Below are the code and all the weights of a small trained network. Each question names an input and a target symbol and asks about switching units off, where a switched-off unit gives its printed mean instead of its output.

import numpy as np


def w(rows, s, z=0):
    codes = np.array(rows[::2]) - 128.0
    scale = np.full(codes.shape[1], s)
    scale[-1] = z or s
    return codes * scale


def norm(h):
    return h / np.sqrt((h * h).mean(-1, keepdims=True) + 1e-5)


def f(y):
    return np.maximum(y, 0)


def softmax(a):
    e = np.exp(a - a.max(-1, keepdims=True))
    return e / e.sum(-1, keepdims=True)


def log_softmax(a):
    a = a - a.max(-1, keepdims=True)
    return a - np.log(np.exp(a).sum(-1, keepdims=True))


def net(x, mask):
    ids = ['ΓΔΘΞΣΦαεημπτω'.index(c) for c in x.split()]
    T = len(ids)
    res = E[ids] + P[:T]
    u = 0
    for l in range(2):
        r = norm(res)
        for j in range(2):
            rows = slice(4 * j, 4 * j + 4)
            q, k, v = (r @ M[l][rows].T for M in (Q, K, V))
            z = softmax(np.where(np.tri(T) > 0, q @ k.T / 4**0.5, -1e9)) @ v
            o = O[l][rows]
            res = res + np.where(mask[u + j], z, o[:, -1]) @ o[:, :-1]
        u += 2
        y = f(norm(res) @ A[l][:, :-1].T + A[l][:, -1])
        res = res + np.where(mask[u : u + 4], y, B[l][:, -1]) @ B[l][:, :-1]
        u += 4
    return log_softmax(norm(res)[-1] @ U[:, :-1].T + U[:, -1])


Q, K, V, O, A, B = {}, {}, {}, {}, {}, {}
E = w([
[78,97,168,76,87,246,202,155],'Γ',
[164,83,111,150,30,173,173,251],'Δ',
[203,209,61,125,139,54,106,170],'Θ',
[163,123,96,46,91,175,97,132],'Ξ',
[172,78,167,156,135,49,89,126],'Σ',
[138,164,110,222,101,172,120,190],'Φ',
[126,169,200,160,71,68,89,227],'α',
[63,191,78,118,138,138,142,213],'ε',
[86,137,217,80,233,114,184,155],'η',
[103,165,145,57,157,34,103,195],'μ',
[173,142,85,54,195,36,112,98],'π',
[169,60,248,187,84,213,184,163],'τ',
[216,86,190,159,173,232,134,53],'ω',
],0.014)
P = w([
[134,69,97,150,127,79,139,103],'0',
[233,151,155,108,177,122,106,209],'1',
[119,74,99,147,121,94,144,86],'2',
[196,185,180,109,168,161,66,180],'3',
[133,70,95,142,125,88,145,101],'4',
[173,199,175,105,144,180,62,149],'5',
[130,73,93,143,126,89,144,96],'6',
[151,208,155,108,119,185,65,113],'7',
[100,93,94,148,111,99,154,86],'8',
[132,213,143,116,98,181,76,84],'9',
[88,106,97,149,106,93,150,87],'10',
[121,244,126,110,54,169,134,47],'11',
[119,76,93,142,118,91,155,86],'12',
[124,255,132,108,48,177,154,45],'13',
],0.0099)
Q[0] = w([
[67,101,130,2,113,175,132,159],'L0H1',
[113,174,92,191,102,161,114,183],'L0H1',
[157,144,15,114,164,97,96,103],'L0H1',
[64,175,157,136,115,41,122,180],'L0H1',
[236,152,135,109,103,96,65,160],'L0H2',
[162,117,153,84,196,93,139,93],'L0H2',
[77,165,79,116,157,73,133,127],'L0H2',
[147,162,179,84,160,202,125,135],'L0H2',
],0.013)
K[0] = w([
[60,112,132,7,108,158,147,139],'L0H1',
[115,171,52,192,71,187,131,218],'L0H1',
[149,157,3,100,157,95,87,82],'L0H1',
[58,175,189,122,139,32,117,191],'L0H1',
[219,133,149,129,103,102,83,140],'L0H2',
[150,111,168,87,174,103,115,72],'L0H2',
[78,172,74,120,165,92,120,151],'L0H2',
[164,135,193,102,180,181,112,138],'L0H2',
],0.012)
V[0] = w([
[176,117,82,97,87,107,228,68],'L0H1',
[159,2,72,138,185,71,46,123],'L0H1',
[170,154,133,98,92,171,207,85],'L0H1',
[148,201,124,103,49,113,199,95],'L0H1',
[124,101,178,6,92,157,70,148],'L0H2',
[114,74,136,84,90,112,86,40],'L0H2',
[216,153,158,143,196,206,125,164],'L0H2',
[128,69,95,245,74,129,168,40],'L0H2',
],0.0051)
O[0] = w([
[64,163,203,81,155,128,72,141,172],'L0H1',
[3,229,132,183,46,207,168,85,133],'L0H1',
[108,127,138,170,201,158,82,193,163],'L0H1',
[195,145,124,141,137,106,75,133,160],'L0H1',
[165,82,93,154,159,144,144,103,185],'L0H2',
[125,164,166,65,157,131,149,188,56],'L0H2',
[134,188,132,96,96,78,159,104,254],'L0H2',
[209,35,109,128,173,137,117,191,15],'L0H2',
],0.005,0.0023)
A[0] = w([
[98,87,106,191,108,112,120,75,29],'L0N1',
[254,155,128,119,179,116,66,133,13],'L0N2',
[30,87,87,120,206,123,205,142,5],'L0N3',
[92,74,102,115,109,109,115,151,94],'L0N4',
],0.0094,0.0013)
B[0] = w([
[160,174,122,215,167,70,104,121,162],'L0N1',
[91,113,152,126,187,104,113,254,253],'L0N2',
[112,213,105,95,217,96,116,83,203],'L0N3',
[61,142,50,190,20,123,206,215,174],'L0N4',
],0.009,0.0047)
Q[1] = w([
[96,191,80,86,128,115,98,101],'L1H1',
[143,108,144,198,112,59,74,130],'L1H1',
[143,122,162,122,249,122,112,96],'L1H1',
[120,201,135,60,173,115,122,181],'L1H1',
[128,140,105,123,121,86,111,154],'L1H2',
[172,116,149,167,107,119,105,148],'L1H2',
[75,153,152,131,146,75,130,178],'L1H2',
[129,151,160,146,130,142,121,137],'L1H2',
],0.015)
K[1] = w([
[78,175,98,121,116,110,93,100],'L1H1',
[168,142,140,181,88,65,95,107],'L1H1',
[153,125,189,116,252,127,100,65],'L1H1',
[111,135,101,89,171,56,131,181],'L1H1',
[136,161,78,125,82,65,118,149],'L1H2',
[156,87,122,177,118,114,94,162],'L1H2',
[118,139,106,122,144,96,156,138],'L1H2',
[117,147,162,145,112,117,131,147],'L1H2',
],0.013)
V[1] = w([
[201,224,165,129,128,114,159,145],'L1H1',
[106,102,189,167,80,130,192,133],'L1H1',
[116,2,67,202,15,117,189,170],'L1H1',
[127,151,67,125,89,176,150,118],'L1H1',
[189,111,115,68,155,174,75,80],'L1H2',
[128,113,201,108,99,143,96,124],'L1H2',
[135,96,192,151,90,152,119,99],'L1H2',
[96,121,87,111,108,110,150,142],'L1H2',
],0.0061)
O[1] = w([
[228,29,193,123,246,252,95,205,204],'L1H1',
[109,101,76,3,138,124,64,76,97],'L1H1',
[91,220,164,130,182,135,150,8,53],'L1H1',
[111,176,197,51,95,128,205,173,103],'L1H1',
[23,246,91,185,72,107,151,38,4],'L1H2',
[129,175,144,155,62,65,167,128,65],'L1H2',
[45,163,94,57,128,111,70,135,18],'L1H2',
[137,86,127,187,66,153,181,171,164],'L1H2',
],0.0044,0.0038)
A[1] = w([
[203,247,192,100,164,174,70,120,146],'L1N1',
[150,154,73,103,127,90,79,91,73],'L1N2',
[136,174,102,119,135,124,149,185,2],'L1N3',
[165,165,129,161,97,128,101,139,112],'L1N4',
],0.013,0.0021)
B[1] = w([
[96,185,104,148,12,197,9,83,254],'L1N1',
[214,113,98,90,70,143,170,120,148],'L1N2',
[130,67,163,116,102,160,39,81,210],'L1N3',
[101,183,166,1,133,200,179,126,177],'L1N4',
],0.0089,0.0093)
U = w([
[196,225,116,156,178,185,204,156,117],'Γ',
[112,149,26,172,159,117,116,173,106],'Δ',
[163,77,99,190,38,122,189,177,92],'Θ',
[158,160,164,214,126,51,147,109,251],'Ξ',
[134,191,152,71,240,109,125,106,165],'Σ',
[243,128,71,74,141,94,155,99,169],'Φ',
[163,192,223,78,119,79,202,176,136],'α',
[77,77,157,98,104,36,101,138,115],'ε',
[136,155,124,137,104,181,55,38,134],'η',
[94,203,113,73,57,150,142,60,80],'μ',
[168,53,220,137,131,121,155,74,138],'π',
[103,93,112,59,182,198,189,135,116],'τ',
[218,110,180,112,154,156,85,254,116],'ω',
],0.0075,0.0035)

Each question gives the input, a string of symbols that net reads in full, and the target symbol t.
The units are the heads (4 rows each of Q, K, V and O) and the neurons (one row each of A and B). Each row of codes is followed by its name. A weight is (code - 128) times the scale printed after its matrix; where a second scale follows, it is the last column's (O, A, B and U).
mask holds one flag per unit, layer by layer, with each layer's heads first. A switched-off unit (its flag False) gives its mean, the last column of its rows in O or B, instead of its output. The means were averaged over made-up inputs and are rounded, as every weight is.
A unit's drop is (log p(t) with every unit on - log p(t) with that unit switched off) / (log p(t) with every unit on - log p(t) with every unit switched off).
The circuit of an input: a set's keep is (log p(t) with only the set's units on - log p(t) with every unit switched off) / (log p(t) with every unit on - log p(t) with every unit switched off). Starting from all 12 units, units are removed one at a time, each time the one whose removal leaves the highest keep (on an exact tie, the one counted first), for as long as the keep stays at least 0.8.
circuit, biggest first: the units of the circuit, biggest drop first
most important unit: the unit with the biggest drop
top k neurons: the k neurons with the biggest drops, biggest first
top k neurons in layer l: the k neurons of layer l with the biggest drops, biggest first
which heads matter: for each layer, one digit per head in row order, 1 if its drop is at least 0.15 and else 0, layers parted by /
input ε η Σ Σ, target η: circuit, biggest first : (L0H1; L1N1)
input α η ω Θ τ η Δ τ μ Ξ μ Γ Ξ π, target ω: top 2 neurons : (L0N2; L0N4)
input Φ α π π Φ α η Ξ Γ Σ, target ω: circuit, biggest first : (L0N2)
input τ Θ Θ Θ Θ π ω μ Δ μ Θ η ε Γ, target ω: which heads matter : 11 / 10
input Δ η Θ ω μ ω Γ π, target ω: which heads matter : 00 / 11
input ω α μ η Θ τ τ Γ α, target α: which heads matter : 00 / 10
input μ ε π α α Γ Σ ω, target ω: circuit, biggest first : (L0N2; L1H1)
input Γ Θ π Γ, target η: which heads matter : 11 / 00
input η Θ Γ, target τ: circuit, biggest first : (L1N1; L0N3)
input ε ω ω ω Γ ε, target η: circuit, biggest first : (L1N1; L1N3)
input η Δ Γ Γ, target η: circuit, biggest first : (L1N1; L0N2)
input Γ τ Σ ω Σ ω π π π Δ μ Θ π Φ, target ω: which heads matter : 10 / 00
input π Ξ Φ α ε π μ ε μ τ, target ω: top 2 neurons : (L0N2; L1N3)
input Δ η μ ω μ Ξ, target ω: circuit, biggest first : (L0N2; L0H1)
input Δ ω π π Ξ π Φ Θ Δ Γ Ξ Δ Φ, target Γ: which heads matter : 01 / 10
input μ Θ π, target Φ: circuit, biggest first : (L1N2; L1N1)
input Γ π π π η ε π Θ π, target Φ: top 4 neurons : (L1N2; L1N1; L0N2; L0N3)
input ω π Δ Σ Σ, target Ξ: most important unit : L0H1
input ε Θ Ξ α Θ Φ τ Θ Θ, target ω: which heads matter : 00 / 11
input μ Θ π π Φ μ, target η: circuit, biggest first : (L1N1)
input Γ Θ Θ η Σ Ξ τ μ α ω τ Γ Γ Δ, target ω: which heads matter : 11 / 00
input π Δ Θ Σ Γ Φ π Φ Δ ω π Γ Ξ, target μ: which heads matter : 10 / 10
input τ Ξ π τ, target η: circuit, biggest first : (L1N1; L1H1)
input Σ η Φ μ Δ π Γ Σ Γ μ Δ α Ξ η, target η: top 2 neurons in layer 1 : (L1N1; L1N4)
